Below are the code and all the weights of a small trained network. Each question names an input and a class and asks about switching units off, where a switched-off unit gives its printed mean instead of its output.

import numpy as np


def w(rows, s, z=0):
    codes = np.array(rows[::2]) - 128.0
    scale = np.full(codes.shape[1], s)
    scale[-1] = z or s
    return codes * scale


def f(y):
    return y / 2 * (1 + np.tanh(0.7978845608 * (y + 0.044715 * y**3)))


def log_softmax(a):
    a = a - a.max(-1, keepdims=True)
    return a - np.log(np.exp(a).sum(-1, keepdims=True))


def net(x, mask):
    res = np.array(x, float).reshape(1, 5) / 4 @ E
    y = f(res @ A[0][:, :-1].T + A[0][:, -1])
    res = res + np.where(mask, y, B[0][:, -1]) @ B[0][:, :-1]
    return log_softmax(res[-1] @ U[:, :-1].T + U[:, -1])


A, B = {}, {}
E = w([
[158,192,140,96,109,98,255,84,169,180,216,127],'x0',
[192,90,208,111,232,156,60,99,86,208,179,109],'x1',
[34,142,47,119,200,156,69,51,157,134,228,112],'x2',
[61,164,197,123,219,48,133,190,215,111,124,111],'x3',
[76,194,244,223,55,208,104,70,138,156,121,125],'x4',
],0.0077)
A[0] = w([
[88,143,195,173,52,188,104,88,126,142,134,120,79],'neuron 0',
[31,146,79,142,169,142,99,92,149,118,171,122,183],'neuron 1',
[80,141,93,142,93,122,155,141,141,112,112,127,30],'neuron 2',
[192,115,39,132,27,199,118,71,70,130,144,132,3],'neuron 3',
[74,168,214,164,102,142,102,111,158,116,129,134,69],'neuron 4',
[200,87,24,89,184,65,133,177,137,101,128,126,56],'neuron 5',
[58,140,84,152,36,122,173,135,135,102,96,137,227],'neuron 6',
[90,95,112,157,130,170,8,160,100,91,32,133,64],'neuron 7',
[193,93,192,144,172,160,91,98,95,176,160,135,139],'neuron 8',
[171,179,143,117,104,131,233,85,145,159,204,133,106],'neuron 9',
[165,112,167,106,84,114,158,151,121,141,71,138,54],'neuron 10',
[170,139,190,107,174,138,112,119,116,140,161,130,129],'neuron 11',
[176,131,190,147,118,102,148,172,134,109,78,121,224],'neuron 12',
[25,163,197,129,192,59,143,185,180,98,112,128,80],'neuron 13',
[88,147,95,132,63,127,133,131,143,105,123,139,72],'neuron 14',
[71,124,84,107,132,145,113,93,137,143,159,136,59],'neuron 15',
],0.013,0.0056)
B[0] = w([
[115,122,100,94,162,146,221,128,26,155,85,174,228],'neuron 0',
[199,151,98,132,24,170,84,138,103,109,200,146,233],'neuron 1',
[153,126,156,241,214,77,180,115,108,25,65,45,161],'neuron 2',
[148,77,204,171,233,194,41,112,166,216,140,132,219],'neuron 3',
[111,125,122,116,161,148,216,118,40,147,81,177,204],'neuron 4',
[82,152,120,94,139,165,225,112,38,163,58,171,235],'neuron 5',
[128,165,60,16,86,129,61,160,195,123,62,106,232],'neuron 6',
[63,120,160,130,101,19,202,126,180,137,227,89,250],'neuron 7',
[135,171,76,82,125,122,85,151,201,79,42,78,232],'neuron 8',
[46,97,154,129,97,31,170,135,159,133,216,107,215],'neuron 9',
[191,147,147,253,144,132,139,126,59,48,171,116,177],'neuron 10',
[127,131,91,133,134,109,111,146,170,81,57,79,189],'neuron 11',
[175,142,88,126,38,182,70,114,112,128,216,150,213],'neuron 12',
[143,70,177,146,212,177,47,106,171,213,123,110,236],'neuron 13',
[145,144,127,169,192,96,142,125,145,61,75,59,170],'neuron 14',
[195,137,168,218,101,110,159,151,67,66,124,130,168],'neuron 15',
],0.015)
U = w([
[82,151,104,98,192,149,243,109,17,167,87,138,82],'0',
[133,74,196,158,238,159,84,97,159,199,136,107,234],'1',
[125,189,64,113,187,81,130,162,177,53,53,53,67],'2',
[35,114,168,139,127,1,208,129,152,133,221,92,137],'3',
[211,175,113,207,84,155,132,133,54,80,197,121,94],'4',
[88,148,68,2,71,150,92,123,156,180,158,163,254],'5',
[84,116,174,114,140,101,114,79,153,74,119,237,56],'6',
],0.0077,0.0055)

Each question gives the input, the list of numbers given to net, and the class t.
The units are the neurons (one row each of A and B). Each row of codes is followed by its name. A weight is (code - 128) times the scale printed after its matrix; where a second scale follows, it is the last column's (A, B and U).
mask holds one flag per neuron, in row order. A switched-off neuron (its flag False) gives its mean, the last column of its row in B, instead of its output. The means were averaged over made-up inputs and are rounded, as every weight is.
A unit's drop is (log p(t) with every unit on - log p(t) with that unit switched off) / (log p(t) with every unit on - log p(t) with every unit switched off).
The circuit of an input: a set's keep is (log p(t) with only the set's units on - log p(t) with every unit switched off) / (log p(t) with every unit on - log p(t) with every unit switched off). Starting from the 12 units with the biggest drops (on a tie, the unit counted first), units are removed one at a time, each time the one whose removal leaves the highest keep (on an exact tie, the one counted first), for as long as the keep stays at least 0.8.
circuit, biggest first: the units of the circuit, biggest drop first
top k neurons: the k neurons with the biggest drops, biggest first
drop of u: that unit's drop, to one decimal
input [-8,6,4,3,-2], class 3: top neuron : (neuron 7)
input [-3,6,2,4,7], class 0: top 2 neurons : (neuron 4; neuron 0)
input [6,7,7,0,6], class 2: top 4 neurons : (neuron 8; neuron 11; neuron 7; neuron 5)
input [7,8,8,-1,7], class 2: top 4 neurons : (neuron 8; neuron 11; neuron 7; neuron 5)
input [-8,-4,-8,4,-7], class 3: top 4 neurons : (neuron 7; neuron 0; neuron 1; neuron 4)
input [-4,3,5,6,-5], class 1: top 4 neurons : (neuron 13; neuron 0; neuron 6; neuron 4)
input [-7,-1,-7,2,1], class 3: top 2 neurons : (neuron 7; neuron 1)
input [-7,-5,2,1,7], class 0: top 2 neurons : (neuron 0; neuron 4)
input [-3,-1,-8,8,3], class 1: top 2 neurons : (neuron 13; neuron 1)
input [-5,-2,8,-5,2], class 4: top 2 neurons : (neuron 1; neuron 15)
input [6,6,0,2,-2], class 2: top 2 neurons : (neuron 7; neuron 8)
input [7,8,-8,-7,-3], class 2: top 3 neurons : (neuron 8; neuron 13; neuron 11)
input [7,6,-5,-2,8], class 0: top 2 neurons : (neuron 0; neuron 7)
input [-8,4,5,2,-2], class 3: circuit, biggest first : (neuron 7)
input [5,-2,2,6,-5], class 1: top 2 neurons : (neuron 13; neuron 7)
input [5,-8,6,1,0], class 2: drop of neuron 6 : 2.6
input [-5,-4,7,-8,1], class 1: drop of neuron 3 : 5.1
input [0,4,1,-8,-5], class 1: drop of neuron 3 : 3.1
input [1,3,0,5,-3], class 1: drop of neuron 1 : 0.0
input [8,-7,4,-4,-2], class 3: circuit, biggest first : (neuron 9)
